Below are the code and all the weights of a small trained network. Each question names an input and a class and asks about switching units off, where a switched-off unit gives its printed mean instead of its output.

import numpy as np


def w(rows, s, z=0):
    codes = np.array(rows[::2]) - 128.0
    scale = np.full(codes.shape[1], s)
    scale[-1] = z or s
    return codes * scale


def f(y):
    return np.maximum(y, 0)


def log_softmax(a):
    a = a - a.max(-1, keepdims=True)
    return a - np.log(np.exp(a).sum(-1, keepdims=True))


def net(x, mask):
    res = np.array(x, float).reshape(1, 7) / 4 @ E
    y = f(res @ A[0][:, :-1].T + A[0][:, -1])
    res = res + np.where(mask, y, B[0][:, -1]) @ B[0][:, :-1]
    return log_softmax(res[-1] @ U[:, :-1].T + U[:, -1])


A, B = {}, {}
E = w([
[117,125,109,121],'x0',
[126,127,124,126],'x1',
[127,128,126,127],'x2',
[91,156,209,31],'x3',
[160,245,66,146],'x4',
[50,163,171,177],'x5',
[130,128,133,130],'x6',
],0.012)
A[0] = w([
[132,164,126,111,106],'n0',
[108,97,136,127,127],'n1',
[50,136,111,106,149],'n2',
[57,161,132,197,1],'n3',
[129,206,118,123,23],'n4',
[73,114,161,142,112],'n5',
[23,170,144,212,36],'n6',
[106,80,106,216,29],'n7',
[138,4,141,148,80],'n8',
[131,145,97,117,109],'n9',
[141,92,83,141,152],'n10',
[45,152,162,119,113],'n11',
[132,86,103,223,146],'n12',
[160,134,111,125,128],'n13',
[94,63,143,128,124],'n14',
[164,146,84,130,134],'n15',
[187,155,76,143,129],'n16',
[129,102,115,179,134],'n17',
[201,147,88,173,141],'n18',
[141,236,104,121,29],'n19',
[80,110,170,103,120],'n20',
[136,255,101,118,180],'n21',
[136,150,134,121,202],'n22',
[120,14,147,125,158],'n23',
[232,87,116,41,107],'n24',
[116,151,149,133,82],'n25',
[113,116,137,135,128],'n26',
[161,131,151,125,154],'n27',
[117,141,166,135,147],'n28',
[127,168,149,42,25],'n29',
[168,138,95,122,159],'n30',
[66,97,167,119,108],'n31',
[127,168,151,40,24],'n32',
[128,176,166,18,79],'n33',
[118,51,141,132,159],'n34',
[32,167,145,211,178],'n35',
[140,128,106,151,129],'n36',
[162,146,108,96,103],'n37',
[117,174,161,23,154],'n38',
[59,109,181,115,100],'n39',
[96,117,158,91,123],'n40',
[202,117,113,141,129],'n41',
],0.015,0.0088)
B[0] = w([
[105,133,108,132,151],'n0',
[149,125,135,121,159],'n1',
[154,134,162,136,174],'n2',
[164,144,49,53,160],'n3',
[84,101,158,186,161],'n4',
[157,118,170,133,174],'n5',
[80,158,3,61,191],'n6',
[70,100,158,186,169],'n7',
[114,144,78,82,216],'n8',
[138,124,148,137,150],'n9',
[151,134,136,115,188],'n10',
[161,103,173,149,196],'n11',
[70,143,59,115,213],'n12',
[146,132,136,118,161],'n13',
[158,132,139,109,189],'n14',
[166,126,153,123,187],'n15',
[172,127,178,112,210],'n16',
[94,129,87,122,173],'n17',
[178,132,167,103,222],'n18',
[35,102,137,202,189],'n19',
[159,121,185,149,192],'n20',
[145,146,55,60,250],'n21',
[154,127,114,100,177],'n22',
[67,146,45,128,237],'n23',
[36,123,89,165,233],'n24',
[129,124,141,138,141],'n25',
[134,128,143,121,144],'n26',
[141,132,119,117,154],'n27',
[145,131,141,121,164],'n28',
[138,149,71,79,176],'n29',
[164,131,151,116,188],'n30',
[162,107,193,145,190],'n31',
[141,144,51,70,178],'n32',
[62,144,39,118,217],'n33',
[86,140,72,148,204],'n34',
[73,107,160,202,225],'n35',
[141,118,133,118,162],'n36',
[157,127,137,121,160],'n37',
[82,105,161,192,237],'n38',
[173,117,190,154,199],'n39',
[157,128,165,145,184],'n40',
[158,136,145,107,192],'n41',
],0.031,0.014)
U = w([
[85,176,61,63,255],'0',
[9,111,114,209,84],'1',
[209,116,202,108,73],'2',
],0.013,0.0018)

Each question gives the input, the list of numbers given to net, and the class t.
The units are the neurons (one row each of A and B). Each row of codes is followed by its name. A weight is (code - 128) times the scale printed after its matrix; where a second scale follows, it is the last column's (A, B and U).
mask holds one flag per neuron, in row order. A switched-off neuron (its flag False) gives its mean, the last column of its row in B, instead of its output. The means were averaged over made-up inputs and are rounded, as every weight is.
A unit's drop is (log p(t) with every unit on - log p(t) with that unit switched off) / (log p(t) with every unit on - log p(t) with every unit switched off).
most important unit: the unit with the biggest drop
k most important neurons: the k neurons with the biggest drops, biggest first
drop of u: that unit's drop, to one decimal
input [0,4,-1,-6,-5,0,-2], class 0: most important neuron -> n8
input [-6,7,-6,-8,0,0,0], class 0: 2 most important neurons -> n12, n38
input [2,-6,-8,-7,-5,0,4], class 0: 3 most important neurons -> n8, n38, n19
input [-6,6,-7,7,-3,0,-4], class 1: 4 most important neurons -> n33, n38, n18, n16
input [-2,-6,-2,-8,1,-6,-8], class 2: 2 most important neurons -> n18, n16
input [-2,0,-6,1,3,2,7], class 1: 2 most important neurons -> n8, n32
input [3,8,3,-7,-8,0,-6], class 0: 3 most important neurons -> n8, n38, n35
input [1,1,0,7,6,5,-4], class 1: 3 most important neurons -> n19, n38, n35
input [-5,6,-8,-7,2,1,-8], class 0: 4 most important neurons -> n12, n39, n17, n31
input [-8,-1,7,-1,6,8,-6], class 0: 2 most important neurons -> n21, n6
input [-6,3,-8,-6,0,-1,8], class 0: drop of n39 -> 0.3
input [-4,1,0,8,-7,-4,4], class 1: drop of n11 -> 0.0
input [-4,0,-4,3,-1,-7,6], class 1: drop of n24 -> 1.5
input [4,-8,-1,1,-2,-3,3], class 1: most important unit -> n21
